Below are the code and all the weights of a small trained network. Each question names an input and a target symbol and asks about switching units off, where a switched-off unit gives its printed mean instead of its output.

import numpy as np


def w(rows, s, z=0):
    codes = np.array(rows[::2]) - 128.0
    scale = np.full(codes.shape[1], s)
    scale[-1] = z or s
    return codes * scale


def f(y):
    return np.maximum(y, 0)


def softmax(a):
    e = np.exp(a - a.max(-1, keepdims=True))
    return e / e.sum(-1, keepdims=True)


def log_softmax(a):
    a = a - a.max(-1, keepdims=True)
    return a - np.log(np.exp(a).sum(-1, keepdims=True))


def net(x, mask):
    ids = ['αγεηψω'.index(c) for c in x.split()]
    T = len(ids)
    res = E[ids] + P[:T]
    r = res
    for j in range(2):
        rows = slice(4 * j, 4 * j + 4)
        q, k, v = (r @ M[0][rows].T for M in (Q, K, V))
        z = softmax(np.where(np.tri(T) > 0, q @ k.T / 4**0.5, -1e9)) @ v
        o = O[0][rows]
        res = res + np.where(mask[j], z, o[:, -1]) @ o[:, :-1]
    y = f(res @ A[0][:, :-1].T + A[0][:, -1])
    res = res + np.where(mask[2:10], y, B[0][:, -1]) @ B[0][:, :-1]
    return log_softmax(res[-1] @ U[:, :-1].T + U[:, -1])


Q, K, V, O, A, B = {}, {}, {}, {}, {}, {}
E = w([
[32,199,112],'α',
[156,73,134],'γ',
[145,8,229],'ε',
[13,156,185],'η',
[217,99,169],'ψ',
[119,236,63],'ω',
],0.013)
P = w([
[189,2,52],'0',
[151,138,121],'1',
[146,134,118],'2',
[148,131,115],'3',
[148,123,116],'4',
[147,126,111],'5',
[143,123,111],'6',
[144,119,106],'7',
[149,118,106],'8',
[145,113,98],'9',
],0.0083)
Q[0] = w([
[160,146,99],'h1',
[128,253,170],'h1',
[112,171,54],'h1',
[83,186,131],'h1',
[136,135,78],'h2',
[22,148,205],'h2',
[99,253,164],'h2',
[109,62,87],'h2',
],0.019)
K[0] = w([
[146,150,83],'h1',
[127,242,142],'h1',
[178,134,92],'h1',
[139,154,160],'h1',
[175,129,69],'h2',
[2,172,139],'h2',
[105,224,102],'h2',
[137,85,89],'h2',
],0.021)
V[0] = w([
[57,56,19],'h1',
[115,112,101],'h1',
[125,136,141],'h1',
[138,133,135],'h1',
[111,23,127],'h2',
[44,72,119],'h2',
[97,139,255],'h2',
[180,149,114],'h2',
],0.01)
O[0] = w([
[131,217,248,149],'h1',
[135,148,160,133],'h1',
[116,119,107,122],'h1',
[134,122,124,128],'h1',
[169,154,109,253],'h2',
[109,168,153,160],'h2',
[207,152,223,149],'h2',
[131,104,98,118],'h2',
],0.013,0.0067)
A[0] = w([
[205,143,79,5],'n1',
[167,96,143,185],'n2',
[106,152,164,202],'n3',
[87,46,208,137],'n4',
[148,230,87,104],'n5',
[70,201,135,196],'n6',
[135,124,10,44],'n7',
[114,211,58,86],'n8',
],0.013,0.0029)
B[0] = w([
[48,123,135,223],'n1',
[159,112,78,254],'n2',
[127,82,136,204],'n3',
[129,199,215,210],'n4',
[85,185,107,197],'n5',
[113,45,89,230],'n6',
[101,140,253,224],'n7',
[205,185,52,192],'n8',
],0.018,0.0068)
U = w([
[217,116,129,169],'α',
[119,148,86,179],'γ',
[52,253,126,80],'ε',
[143,107,98,88],'η',
[53,92,175,69],'ψ',
[118,45,63,252],'ω',
],0.0065,0.0034)

Each question gives the input, a string of symbols that net reads in full, and the target symbol t.
The units are the heads (4 rows each of Q, K, V and O) and the neurons (one row each of A and B). Each row of codes is followed by its name. A weight is (code - 128) times the scale printed after its matrix; where a second scale follows, it is the last column's (O, A, B and U).
mask holds one flag per unit, heads first, then neurons. A switched-off unit (its flag False) gives its mean, the last column of its rows in O or B, instead of its output. The means were averaged over made-up inputs and are rounded, as every weight is.
A unit's drop is (log p(t) with every unit on - log p(t) with that unit switched off) / (log p(t) with every unit on - log p(t) with every unit switched off).
The circuit of an input: a set's keep is (log p(t) with only the set's units on - log p(t) with every unit switched off) / (log p(t) with every unit on - log p(t) with every unit switched off). Starting from all 10 units, units are removed one at a time, each time the one whose removal leaves the highest keep (on an exact tie, the one counted first), for as long as the keep stays at least 0.8.
circuit, biggest first: the units of the circuit, biggest drop first
k most important neurons: the k neurons with the biggest drops, biggest first
drop of u: that unit's drop, to one decimal
input ω ω ε ε α ε α ψ ε ψ, target ω: circuit, biggest first => [h1; n4]
input ω η ε γ ψ, target ω: circuit, biggest first => [n4; n7]
input η γ α α γ γ α, target ω: 2 most important neurons => [n6; n7]
input ε α ψ ω ψ, target ε: circuit, biggest first => [h2; n5; n1]
input ε ψ α ε ω η ε ω γ, target ε: circuit, biggest first => [h2; n5; n6]
input ε α α α ψ ψ γ η γ, target ε: circuit, biggest first => [h2; n5; h1]
input ψ ω ε γ γ ω α ε ψ, target ψ: circuit, biggest first => [h2; n7; h1; n1]
input ε ψ ε α ω ε γ ψ, target ε: 2 most important neurons => [n5; n1]
input α α ε ω ψ γ ε ω ε η, target ψ: most important neuron => [n4]
input ψ ω ε γ η ψ ψ ε ε γ, target ψ: drop of n8 => 0.1
input γ γ η ε ε, target α: drop of n1 => 0.1
input ψ η α ε γ ψ ψ, target ψ: drop of h1 => 0.4
